Below is a small trained network, with its code and all its weights. Each question gives an input and a class and asks what happens when units are switched off, that is, made to give their printed mean instead of their output.

import numpy as np


def w(rows, s, z=0):
    codes = np.array(rows[::2]) - 128.0
    scale = np.full(codes.shape[1], s)
    scale[-1] = z or s
    return codes * scale


def f(y):
    return np.maximum(y, 0)


def log_softmax(a):
    a = a - a.max(-1, keepdims=True)
    return a - np.log(np.exp(a).sum(-1, keepdims=True))


def net(x, mask):
    res = np.array(x, float).reshape(1, 7) / 4 @ E
    y = f(res @ A[0][:, :-1].T + A[0][:, -1])
    res = res + np.where(mask, y, B[0][:, -1]) @ B[0][:, :-1]
    return log_softmax(res[-1] @ U[:, :-1].T + U[:, -1])


A, B = {}, {}
E = w([
[175,168,103,119,146,125,107],'x0',
[173,135,236,72,119,47,92],'x1',
[164,86,155,32,185,206,193],'x2',
[106,106,163,188,237,110,124],'x3',
[134,132,141,146,116,129,159],'x4',
[149,140,141,149,115,134,150],'x5',
[209,2,89,152,102,104,130],'x6',
],0.011)
A[0] = w([
[177,77,119,147,126,93,148,156],'neuron 0',
[158,138,163,131,137,140,141,155],'neuron 1',
[133,153,184,129,126,129,132,112],'neuron 2',
[149,136,182,95,103,86,104,63],'neuron 3',
[91,136,30,180,137,214,159,117],'neuron 4',
[42,228,150,105,135,174,131,87],'neuron 5',
[121,181,134,128,140,120,126,76],'neuron 6',
[133,141,79,48,8,128,140,22],'neuron 7',
[135,106,156,205,248,105,129,9],'neuron 8',
[157,117,104,117,143,125,102,48],'neuron 9',
[124,117,126,137,181,84,132,67],'neuron 10',
[107,131,89,124,119,138,151,135],'neuron 11',
[113,75,113,103,127,128,90,78],'neuron 12',
[154,127,191,83,135,53,112,188],'neuron 13',
[140,126,179,111,105,78,150,158],'neuron 14',
[125,114,140,132,143,152,125,33],'neuron 15',
[154,83,106,152,112,110,131,79],'neuron 16',
[110,125,154,114,120,107,133,168],'neuron 17',
[98,160,98,206,80,50,94,54],'neuron 18',
[148,118,140,85,153,180,165,46],'neuron 19',
[175,51,70,142,112,100,129,60],'neuron 20',
[147,110,133,59,172,169,182,85],'neuron 21',
[132,168,130,126,119,129,133,90],'neuron 22',
],0.016,0.0016)
B[0] = w([
[137,143,181,122,171,73,126,188],'neuron 0',
[107,125,111,125,128,121,105,153],'neuron 1',
[140,121,124,137,160,121,119,161],'neuron 2',
[118,94,71,151,180,143,131,192],'neuron 3',
[147,68,13,148,214,141,106,252],'neuron 4',
[192,125,235,141,166,48,153,236],'neuron 5',
[126,106,167,121,130,105,142,163],'neuron 6',
[120,156,183,205,85,251,127,231],'neuron 7',
[134,155,170,185,66,243,126,216],'neuron 8',
[113,103,144,136,126,110,158,149],'neuron 9',
[116,136,144,143,113,169,151,163],'neuron 10',
[142,118,109,131,152,149,111,166],'neuron 11',
[153,158,131,138,132,110,142,155],'neuron 12',
[151,83,32,144,173,138,121,217],'neuron 13',
[130,117,81,133,175,140,125,181],'neuron 14',
[150,152,117,122,106,134,114,141],'neuron 15',
[154,136,175,122,140,89,149,173],'neuron 16',
[160,127,107,133,146,125,113,151],'neuron 17',
[62,161,81,19,41,104,125,229],'neuron 18',
[90,166,108,80,78,95,94,194],'neuron 19',
[156,127,213,123,175,62,142,206],'neuron 20',
[66,149,100,69,42,86,136,215],'neuron 21',
[121,100,154,134,129,120,142,151],'neuron 22',
],0.019)
U = w([
[121,40,30,151,237,121,86,209],'0',
[151,105,250,123,196,20,159,4],'1',
[16,149,98,27,57,71,96,170],'2',
[100,141,194,225,98,254,117,128],'3',
],0.0084,0.0011)

Each question gives the input, the list of numbers given to net, and the class t.
The units are the neurons (one row each of A and B). Each row of codes is followed by its name. A weight is (code - 128) times the scale printed after its matrix; where a second scale follows, it is the last column's (A, B and U).
mask holds one flag per neuron, in row order. A switched-off neuron (its flag False) gives its mean, the last column of its row in B, instead of its output. The means were averaged over made-up inputs and are rounded, as every weight is.
A unit's drop is (log p(t) with every unit on - log p(t) with that unit switched off) / (log p(t) with every unit on - log p(t) with every unit switched off).
The circuit of an input: a set's keep is (log p(t) with only the set's units on - log p(t) with every unit switched off) / (log p(t) with every unit on - log p(t) with every unit switched off). Starting from the 12 units with the biggest drops (on a tie, the unit counted first), units are removed one at a time, each time the one whose removal leaves the highest keep (on an exact tie, the one counted first), for as long as the keep stays at least 0.8.
units of the circuit, in order: the units of the circuit, biggest drop first
top k neurons: the k neurons with the biggest drops, biggest first
drop when u is switched off: that unit's drop, to one decimal
input [-2,-3,1,5,2,4,4], class 3: units of the circuit, in order => neuron 8
input [0,-5,-3,7,-7,-3,6], class 3: top 2 neurons => neuron 8; neuron 5
input [4,8,6,4,4,-1,8], class 0: top 2 neurons => neuron 13; neuron 5
input [-3,-7,1,-4,7,-1,-7], class 0: top 2 neurons => neuron 4; neuron 20
input [5,0,6,0,5,3,4], class 2: top 2 neurons => neuron 21; neuron 5
input [7,-2,-5,6,2,-3,-2], class 3: top 2 neurons => neuron 8; neuron 21
input [-4,8,-7,-6,-6,-6,2], class 0: top 2 neurons => neuron 13; neuron 3
input [8,-3,8,5,0,8,-7], class 2: top 4 neurons => neuron 21; neuron 19; neuron 20; neuron 0
input [5,6,5,5,4,0,3], class 0: top 2 neurons => neuron 13; neuron 18
input [3,-6,-6,-7,4,-8,5], class 3: top 3 neurons => neuron 7; neuron 13; neuron 21
input [-6,-5,-8,7,-1,-5,6], class 2: top 2 neurons => neuron 18; neuron 7
input [-8,4,6,-4,-7,-3,-1], class 2: top 2 neurons => neuron 21; neuron 4
input [7,-5,-1,6,6,4,-8], class 1: drop when neuron 5 is switched off => 3.9
input [-4,-5,-1,-8,6,1,7], class 3: units of the circuit, in order => neuron 7
input [6,1,0,0,3,-4,-8], class 1: drop when neuron 22 is switched off => 0.0
input [-5,0,5,-6,-4,-2,1], class 3: drop when neuron 7 is switched off => 4.6
